Here is a tiny trained network, its code and every weight. The questions are about switching its units off for an input and a class, where a switched-off unit gives its printed mean instead of its output.

import numpy as np


def w(rows, s, z=0):
    codes = np.array(rows[::2]) - 128.0
    scale = np.full(codes.shape[1], s)
    scale[-1] = z or s
    return codes * scale


def norm(h):
    return h / np.sqrt((h * h).mean(-1, keepdims=True) + 1e-5)


def f(y):
    return np.maximum(y, 0)


def log_softmax(a):
    a = a - a.max(-1, keepdims=True)
    return a - np.log(np.exp(a).sum(-1, keepdims=True))


def net(x, mask):
    res = np.array(x, float).reshape(1, 6) / 4 @ E
    u = 0
    for l in range(2):
        y = f(norm(res) @ A[l][:, :-1].T + A[l][:, -1])
        res = res + np.where(mask[u : u + 5], y, B[l][:, -1]) @ B[l][:, :-1]
        u += 5
    return log_softmax(norm(res)[-1] @ U[:, :-1].T + U[:, -1])


A, B = {}, {}
E = w([
[165,247,162,163,161,151,122,166],'x0',
[46,3,110,104,136,76,40,140],'x1',
[149,141,147,70,130,136,37,216],'x2',
[174,32,151,75,226,146,90,76],'x3',
[149,159,118,192,178,128,97,116],'x4',
[83,132,39,191,191,117,69,133],'x5',
],0.0068)
A[0] = w([
[144,107,125,126,208,137,56,144,55],'0.n0',
[132,187,118,182,139,164,159,99,33],'0.n1',
[117,8,135,107,127,123,129,67,35],'0.n2',
[173,155,174,94,123,155,154,148,3],'0.n3',
[81,142,122,154,97,130,113,162,101],'0.n4',
],0.013,0.0054)
B[0] = w([
[114,160,132,105,196,167,23,230,204],'0.n0',
[168,168,49,156,171,2,198,163,201],'0.n1',
[101,24,18,38,143,112,203,17,255],'0.n2',
[185,151,169,24,41,164,91,42,176],'0.n3',
[125,87,165,161,99,157,165,159,183],'0.n4',
],0.0099,0.008)
A[1] = w([
[139,67,116,93,37,144,134,247,188],'1.n0',
[219,240,114,121,85,105,163,94,155],'1.n1',
[161,158,100,214,110,117,191,52,14],'1.n2',
[67,220,112,39,196,107,59,121,4],'1.n3',
[242,189,224,46,2,203,72,9,2],'1.n4',
],0.0043,0.0028)
B[1] = w([
[90,129,163,208,142,172,146,71,216],'1.n0',
[199,104,183,112,155,66,135,137,253],'1.n1',
[119,148,100,109,153,102,93,196,171],'1.n2',
[124,133,177,154,141,148,144,189,161],'1.n3',
[117,189,254,125,66,168,61,30,219],'1.n4',
],0.0091,0.0038)
U = w([
[179,194,220,81,72,143,131,67,170],'0',
[184,211,75,198,161,33,217,169,153],'1',
[93,44,52,68,151,127,163,64,239],'2',
[45,118,142,217,43,165,142,167,1],'3',
[114,147,128,141,219,188,2,200,60],'4',
],0.015,0.0031)

Each question gives the input, the list of numbers given to net, and the class t.
The units are the neurons (one row each of A and B). Each row of codes is followed by its name. A weight is (code - 128) times the scale printed after its matrix; where a second scale follows, it is the last column's (A, B and U).
mask holds one flag per neuron, layer by layer. A switched-off neuron (its flag False) gives its mean, the last column of its row in B, instead of its output. The means were averaged over made-up inputs and are rounded, as every weight is.
A unit's drop is (log p(t) with every unit on - log p(t) with that unit switched off) / (log p(t) with every unit on - log p(t) with every unit switched off).
The circuit of an input: a set's keep is (log p(t) with only the set's units on - log p(t) with every unit switched off) / (log p(t) with every unit on - log p(t) with every unit switched off). Starting from all 10 units, units are removed one at a time, each time the one whose removal leaves the highest keep (on an exact tie, the one counted first), for as long as the keep stays at least 0.8.
units of the circuit, in order: the units of the circuit, biggest drop first
k most important neurons: the k neurons with the biggest drops, biggest first
top k neurons in layer l: the k neurons of layer l with the biggest drops, biggest first
drop of u: that unit's drop, to one decimal
input [6,4,2,-8,0,2], class 3: units of the circuit, in order	0.n4
input [2,4,-8,2,8,5], class 4: 2 most important neurons	0.n0; 0.n2
input [5,-3,8,-4,4,0], class 0: 3 most important neurons	0.n3; 0.n0; 1.n4
input [8,4,-8,3,4,-6], class 1: top 2 neurons in layer 0	0.n1; 0.n2
input [-5,-7,-5,5,5,6], class 1: top 2 neurons in layer 0	0.n1; 0.n2
input [2,-2,-2,1,-4,0], class 0: top 2 neurons in layer 0	0.n3; 0.n2
input [-6,-5,1,1,4,4], class 1: 2 most important neurons	0.n1; 0.n2
input [-4,-4,0,-4,-3,-1], class 0: drop of 0.n2	1.1
input [1,4,6,8,-2,0], class 4: drop of 0.n0	2.6
input [2,5,4,-3,-6,-2], class 3: drop of 0.n2	0.3
input [7,1,-1,0,-4,1], class 1: drop of 1.n4	0.1
